Where the symbols take the units:
s171 h s523
s171 u s695
s171 k s147
s171 w s484
s171 r s755
s171 t s842
s476 h s134
s476 u s877
s476 k s444
s476 w s125
s476 r s283
s476 t s504
s863 h s636
s863 u s27
s863 k s219
s863 w s789
s863 r s891
s863 t s944
s190 h s270
s190 u s325
s190 k s365
s190 w s744
s190 r s271
s190 t s618
s232 h s325
s232 u s92
s232 k s744
s232 w s996
s232 r s293
s232 t s784
s996 h s784
s996 u s448
s996 k s227
s996 w s543
s996 r s325
s996 t s611
s891 h s219
s891 u s789
s891 k s448
s891 w s636
s891 r s692
s891 t s36
s405 h s27
s405 u s755
s405 k s789
s405 w s598
s405 r s218
s405 t s956
s789 h s944
s789 u s956
s789 k s36
s789 w s473
s789 r s636
s789 t s218
s305 h s755
s305 u s375
s305 k s598
s305 w s171
s305 r s6
s305 t s523
s758 h s692
s758 u s863
s758 k s92
s758 w s891
s758 r s833
s758 t s219
s956 h s405
s956 u s305
s956 k s218
s956 w s6
s956 r s473
s956 t s598
s6 h s598
s6 u s171
s6 k s27
s6 w s755
s6 r s405
s6 t s147
s92 h s543
s92 u s219
s92 k s784
s92 w s448
s92 r s996
s92 t s833
s755 h s147
s755 u s484
s755 k s956
s755 w s523
s755 r s598
s755 t s305
s365 h s741
s365 u s618
s365 k s807
s365 w s58
s365 r s954
s365 t s271
s271 h s365
s271 u s744
s271 k s954
s271 w s270
s271 r s877
s271 t s58
s944 h s863
s944 u s405
s944 k s891
s944 w s218
s944 r s36
s944 t s789
s741 h s877
s741 u s190
s741 k s125
s741 w s271
s741 r s807
s741 t s365
s473 h s218
s473 u s6
s473 k s863
s473 w s405
s473 r s944
s473 t s27
s219 h s758
s219 u s944
s219 k s833
s219 w s36
s219 r s448
s219 t s891
s784 h s232
s784 u s833
s784 k s293
s784 w s611
s784 r s227
s784 t s996
s125 h s504
s125 u s365
s125 k s795
s125 w s954
s125 r s134
s125 t s807
s147 h s6
s147 u s842
s147 k s405
s147 w s305
s147 r s956
s147 t s755
s283 h s444
s283 u s125
s283 k s375
s283 w s134
s283 r s442
s283 t s795
s504 h s476
s504 u s741
s504 k s283
s504 w s807
s504 r s795
s504 t s125
s375 h s484
s375 u s795
s375 k s523
s375 w s695
s375 r s171
s375 t s442
s744 h s618
s744 u s784
s744 k s58
s744 w s227
s744 r s270
s744 t s293
s325 h s227
s325 u s543
s325 k s618
s325 w s784
s325 r s744
s325 t s232
s27 h s473
s27 u s147
s27 k s944
s27 w s956
s27 r s789
s27 t s405
s692 h s448
s692 u s636
s692 k s543
s692 w s219
s692 r s92
s692 t s758
s523 h s305
s523 u s442
s523 k s6
s523 w s842
s523 r s147
s523 t s171
s293 h s744
s293 u s996
s293 k s270
s293 w s325
s293 r s190
s293 t s227
s448 h s833
s448 u s36
s448 k s611
s448 w s758
s448 r s543
s448 t s692
s807 h s125
s807 u s271
s807 k s134
s807 w s877
s807 r s476
s807 t s954
s36 h s891
s36 u s218
s36 k s692
s36 w s863
s36 r s758
s36 t s636
s636 h s36
s636 u s473
s636 k s758
s636 w s944
s636 r s219
s636 t s863
s484 h s842
s484 u s283
s484 k s305
s484 w s442
s484 r s523
s484 t s375
s442 h s375
s442 u s134
s442 k s171
s442 w s444
s442 r s842
s442 t s695
s227 h s293
s227 u s611
s227 k s190
s227 w s232
s227 r s618
s227 t s325
s842 h s171
s842 u s444
s842 k s755
s842 w s375
s842 r s305
s842 t s484
s543 h s611
s543 u s758
s543 k s232
s543 w s833
s543 r s784
s543 t s92
s598 h s956
s598 u s523
s598 k s473
s598 w s147
s598 r s27
s598 t s6
s611 h s996
s611 u s692
s611 k s325
s611 w s92
s611 r s232
s611 t s543
s833 h s92
s833 u s891
s833 k s996
s833 w s692
s833 r s611
s833 t s448
s954 h s807
s954 u s58
s954 k s476
s954 w s741
s954 r s504
s954 t s877
s270 h s58
s270 u s227
s270 k s741
s270 w s618
s270 r s365
s270 t s190
s134 h s795
s134 u s954
s134 k s695
s134 w s504
s134 r s444
s134 t s476
s877 h s954
s877 u s270
s877 k s504
s877 w s365
s877 r s125
s877 t s741
s58 h s271
s58 u s293
s58 k s877
s58 w s190
s58 r s741
s58 t s270
s444 h s695
s444 u s504
s444 k s484
s444 w s795
s444 r s375
s444 t s283
s218 h s789
s218 u s598
s218 k s636
s218 w s27
s218 r s863
s218 t s473
s795 h s283
s795 u s807
s795 k s442
s795 w s476
s795 r s695
s795 t s134
s695 h s442
s695 u s476
s695 k s842
s695 w s283
s695 r s484
s695 t s444
s618 h s190
s618 u s232
s618 k s271
s618 w s293
s618 r s58
s618 t s744

The rows follow the links: the fewer symbols apart two units are, the more alike their rows tend to be.

Row, then unit:
[ 428 -226 -129  503  -81  623   65  692  180 -137  -13   93   27  -10  334 -254 -261 -150 -494 -221 -524 -464  659  640 -318  248 -754 -212 -111  678  317  247  292 -103  312 -439 -277  537  189 -228  314  464  511   62  129  424  -13  -28  -85 -240  401]: s27
[  45  664   50 -295 -188 -317  -47 -736 -138   98 -383   96 -591  274 -323  157  126  342  192  193  192   64 -919 -392   26  -65  889  -73  308 -907 -348   25  100 -486  127  566  -85  -76 -478  -92 -315 -484 -244   57 -379 -238   95 -105  249  -60 -237]: s365
[ 151 -587  284 -412   22 -679 -396 -508 -179 -193   21  162  -69  373  357  -32   -1 -148 -153 -593  271 -434 -856  133  258 -245  280  -74  631 -490  -57   58 -284  483  245   97 -281 -480 -161  590  -62 -546   21  688 -139 -649  221  248   91  131  -53]: s744
[   0  192 -544  341 -313  178 -335  939  228  589  -19   78  -22 -246   -7 -159  -65   36  970 -140 -212  456  430  454 -161 -196 -441  331 -610  552  107  713 -110   19 -216 -238   76  422 -137 -251  -23  183  397 -108  -28  250 -114 -843   -9  244  205]: s636
[ 282 -154 -459  352 -244  232 -551 1085  402  415 -238 -190   99 -328  101 -400 -147  139  524  -37 -226  121  635  586 -251 -166 -367  202 -509  895  213  519   47   86 -262 -684   33  444    6   -4 -303  239  149  -23   38  -25  -26 -633 -133  161  269]: s944
[ 161 -441  252 -338  -38 -823 -602 -435  -91  -95 -205   21  -62  302  249  -66  -22   26 -150 -341  398 -474 -928   59   90 -238  519  -57  605 -503  -70   49 -152  392  177  -59 -215 -519 -222  706 -322 -510 -180  544 -152 -810  227  197   -7  109 -130]: s618
[-365  765   51  -64  150  329  475 -465  -20 -132 -134 -376  -34 -208 -559  209  278  293 -214  952  196  458  154 -813   50  141  630  -44 -142 -212 -306 -694  190 -558 -320  349  354   10   81 -377 -285   68 -688 -614   83  197 -114  355   -4 -119 -365]: s283
[ 138  283 -405  105 -328  672  106  318  430 -227 -234 -534  302 -144 -306  274  -98  285 -562  834 -121  172  718  208 -243  332 -345 -263 -584  122  226 -334  431  160 -292 -428  382  213  362 -601 -378  605 -160 -335  525  242  223  -61   36  173  220]: s755
[ 117  290   40 -430 -250 -534 -516 -522   87  120 -475 -104 -198  211 -172   57   71  384  246  219  478  -54 -948 -297   35 -145  931  -87  209 -798 -289   43  -17 -111  -85  159   11 -194 -492  245 -646 -531 -480  230 -284 -638  212 -125   61  202 -196]: s58
[ -214   213   305   130   387   613   869  -384  -135  -525   192   -83   133   -53  -141   189   119  -138 -1023   459  -226   -36   446  -427   -52   404  -212  -284    53    29    48  -782   262  -350   251   257   149   -14   388  -457   395   384   -78  -338   243   495   -38   684   -44  -342  -130]: s375
[-351 -343 -237 -346 -226 -770 -483  102  -88  386  257  100  229  -83   68  193   44  -87 1105 -417  348  437 -185  142  394 -392  -48  365 -158 -145  -81  403 -554  860 -405   -5  101 -355 -136  386 -159 -232  109  220  -39 -492  114 -547  108  690  -67]: s611
[ 302   34 -160  474  -49  740  199  523  191 -116   16  189 -115  165  214  -60 -236  -70 -500 -203 -533 -358  630  668 -393  330 -766 -269 -214  520  266  232  405 -153  366 -295 -127  516  175 -530  463  428  623   11  172  597  -50 -111   12 -144  443]: s405
[ 131   31 -523  304 -319  173 -496  944  345  540 -169  -26   57 -281  -48 -238 -151  126  816  -80 -111  363  556  511 -231 -129 -346  294 -537  699  121  590   -9   23 -292 -486   40  406  -66  -79 -266  165  221 -143    4  125  -61 -753 -100  184  260]: s863

Each walk starts at a row. The symbols on each line, taken left to right, move it on to the next unit.
Answer with the unit's row; about right is enough.
start [ 468 -414 -103  409  -60  628 -228  830  307  -46  -33    5   60  -87  329 -400 -277 -111 -403 -351 -520 -355  697  742 -397  102 -703 -132 -123  840  446  355  281  -66  124 -664 -136  443  193   65  171  313  367  132  150  297  -63   14  -96 -215  311]
k r u: [ 306 -352 -307  379 -252  341 -559  955  359  235 -215 -252  142 -258  195 -455 -188   32  165 -155 -218  -93  645  675 -354  -57 -441  119 -423  906  309  509  111   94 -177 -851  -68  438  143  160 -193  296  179   89   23   29  -45 -271 -170   16  248]
r u h: [ 480 -378 -157  401 -178  376 -415  939  356   59 -216 -145  150 -222  301 -522 -226  -33 -208 -156 -240 -272  681  761 -394   81 -590    6 -350  988  416  402  234    2  -10 -732  -24  431  167  179 -104  290  248   87  101  184  -88 -167 -177 -124  294]
start [  76  515 -509  149 -403  738  295  328  331  -36 -250 -293  194  -60 -237  380  -89  242 -378  789 -154   84  666  237 -183  365 -428 -354 -648   76  229 -127  507  -15 -280 -239  347  351  294 -772 -205  661   63 -391  426  446  183 -308   70  210  345]
h t r: [ 311  218 -278  388 -168  738  394  459  178  -60   -9   77  -93  153   94  123 -246  -38 -491   46 -545 -149  537  565 -358  319 -762 -404 -284  237  368  266  450 -194  244  -38  -79  551  176 -682  369  460  588  -63  156  725   33 -251  116 -140  475]
h r t u: [ 159  560 -536  229 -342  744  407  376  338  -13 -139 -137   30   45 -204  385 -126  168 -344  583 -419  101  644  311 -251  381 -537 -337 -593   16  201    5  442  -92   -5 -125  240  452  291 -869   42  486  345 -337  372  617  112 -408  174  147  416]
start [ -23  147 -496  251 -169  112 -171  779   42  642  169  235 -137 -106  -40  -37  -83  -78 1101 -318 -306  480  368  320  -74 -152 -528  303 -539  435   42  668 -163  -14 -117   -6  -94  427 -170 -204  308   57  517 -163 -118  375 -264 -814  103  136  155]
w h t r: [ -43   71 -354  245  -42   69   -5  741  -66  640  414  423 -103 -141   81   -7 -106 -237 1066 -568 -377  469  334  357  -63 -131 -578  312 -344  470   55  796 -203   18   59  146 -144  313 -202 -154  512   57  664  -85 -166  422 -233 -727  140   94  164]
k r t k k: [ 100 -459  338 -287   91 -770 -228 -504 -312 -123  144  425 -108  404  356   66  -19 -203   36 -703  176 -402 -888  190  281 -194  147  -92  712 -636  -60  206 -295  469  353  274 -347 -492 -173  448  216 -465  264  644 -137 -467  119  124   94   66  -61]
start [ 130 -229  214 -394 -124 -737 -638 -446   56  -98 -313 -116  -74  291  203  -31  -13  192   63 -119  539 -254 -873  -48  142 -229  638  -96  473 -581 -162   -8 -152  276  -26 -123  -52 -391 -326  644 -600 -595 -329  419 -212 -796  290   62  -54  185  -79]
h t r t h: [  50  493    2 -349 -287 -448 -274 -660   18  186 -449  -20 -440  321 -169  133  112  384  321  306  343   60 -950 -361   61 -164  957   16  282 -809 -263   53   36 -294  -25  327 -104 -258 -532   49 -460 -507 -321    9 -277 -445  182 -188  179   86 -239]
u r: [ 128   32   58 -429 -275 -679 -598 -477   78   -9 -497 -184  -82  255  -32  -33   93  282  174  118  489 -158 -943  -89  174 -306  919 -102  306 -695 -272   40 -102  163   -8  -43 -131 -416 -308  578 -685 -505 -419  327 -167 -712  298  -49   47  177 -229]
start [-210  464  132  143  347  561  940 -493 -252 -400  227  -52   20  -37 -317  296  174  -81 -773  476 -218   64  411 -574   -6  370  -26 -208   21 -106 -161 -629  167 -512  132  447  134   42  288 -631  361  286 -204 -473  169  611 -134  576   31 -344 -152]
r u h r: [  -62  -101   333   230   352   589   702  -266   -70  -528   135  -281   274  -132    48    70   112  -121 -1183   451  -216  -261   597  -291   -12   346  -231  -347   122   234   160  -753   274  -203   158    53   113    42   492  -325   279   411  -143  -263   286   435   -65   830   -62  -311   -22]
w k: [   15  -199    92   148   115   516   285    37   245  -579    36  -463   452  -193   -56    38   -21    15 -1196   634    11  -273   780   -42  -163   372  -294  -315  -158   349   285  -665   294    86  -150  -442   287   -13   535  -254  -149   473  -297  -196   459   178   185   657  -302  -105    77]
start [-432 -147 -289 -297 -264 -733 -348    3 -105  386  279  257  128   95  -36  420  -68 -125 1153 -371  301  412 -478    7  379 -379 -124  336 -139 -449 -135  449 -461  769 -271  268   32 -358 -190  154    9 -273  172  181  -37 -393  118 -664  215  568  -69]
h r h t: [  -9 -367  184 -307    7 -726  -37 -539 -358  -60  346  536 -159  512  314  309   10 -267  257 -755  174 -246 -884  114  330 -199  -13   16  520 -698 -105  272 -268  499  322  470 -331 -451 -216  313  356 -427  404  481 -120 -259  166 -112  272  114  -67]
u k t: [-281  -31 -116 -333  -42 -683  -22 -396 -281  273  378  549 -128  396  124  552   45 -206  742 -557  131   97 -714   84  307 -195  -95  163  260 -782 -138  363 -357  571   94  568 -122 -450 -297   97  335 -380  497  285  -80 -206  190 -549  341  376  -15]
start [-107 -802  135   86  256 -335 -341  525 -265  249  527  298  157 -134  425 -296  -10 -444  656 -909  -35    3  144  339  246 -355 -530  431  126  642  183  381 -543  552  -18 -120 -155 -131  -22  610  433 -114  362  326  -95 -222 -142 -117  -83  105   47]
u w k: [-100 -161 -164  251   60  -97   27  610 -215  486  463  545 -173  -50  161  -60  -96 -359  958 -824 -385  316  277  412  106 -178 -638  355 -183  507  120  683 -363   87  159  167 -165  272 -110   12  682   58  710  108 -141  385 -330 -519   84   -6  198]
h r h k: [-334  -57 -224 -288 -197 -672  -61 -195 -171  322  353  355  -15  207    0  549  -56  -32 1023 -466  254  329 -565  105  443 -272  -84  159  -19 -630 -141  415 -496  708  -37  503  -69 -351 -246   67  170 -330  336  142  -53 -287  125 -679  330  511   38]
start [-172 -871   82  -78  131 -594 -463  452 -156  245  528  129  259 -251  380 -267  -63 -357  684 -765  153   70   99  370  267 -360 -341  454   50  523   87  400 -513  772 -168 -233 -101 -292   22  673  146 -134  216  352  -68 -433 -122 -150 -134  282  -11]
w r h: [-351 -593 -154 -192  -47 -697 -568  334  -39  312  247   24  323 -139  197    9  -32 -111  980 -428  370  325 -131  230  331 -425  -93  447  -42   90   54  417 -559  902 -352 -177  116 -351  -97  491 -166 -211   50  255  -27 -598   -2 -422  -93  584  -59]
u t r t: [  -42  -630   137   201   307  -260  -194   478  -312   283   611   410    32  -157   403  -279  -103  -543   704 -1042  -201    58   157   372   124  -263  -610   373    89   634   162   551  -567   382   160   -12  -250    69   -15   395   621   -84   547   209  -123   -14  -219  -188   -57    26   119]
start [-185 -156    4 -359  -24 -673    7 -452 -375   55  370  558 -123  520  179  414  -51 -258  542 -653   90 -119 -753  145  321 -177 -120  -46  393 -768 -146  284 -341  541  277  616 -318 -444 -259  232  366 -391  470  371 -138 -227  125 -282  320  221   10]
u t h t: [-278 -741  -67 -104    0 -651 -599  443  -73  285  308   59  301 -213  269 -185  -35 -328  811 -591  304  209  -60  250  290 -420 -189  424   15  380   94  385 -590  839 -333 -338  -22 -325   39  642  -22 -168  -16  325   43 -507   27 -294 -151  431  -26]
t t w h t: [  -58  -439   -54   267   163  -216    25   509  -302   339   563   503   -33   -93   355  -251   -93  -474   773 -1011  -380   135   244   475   116  -157  -637   312    -7   583    46   643  -340   272   198   159  -217   147   -74   256   695    16   623   177  -194   245  -296  -290    37    -8    88]
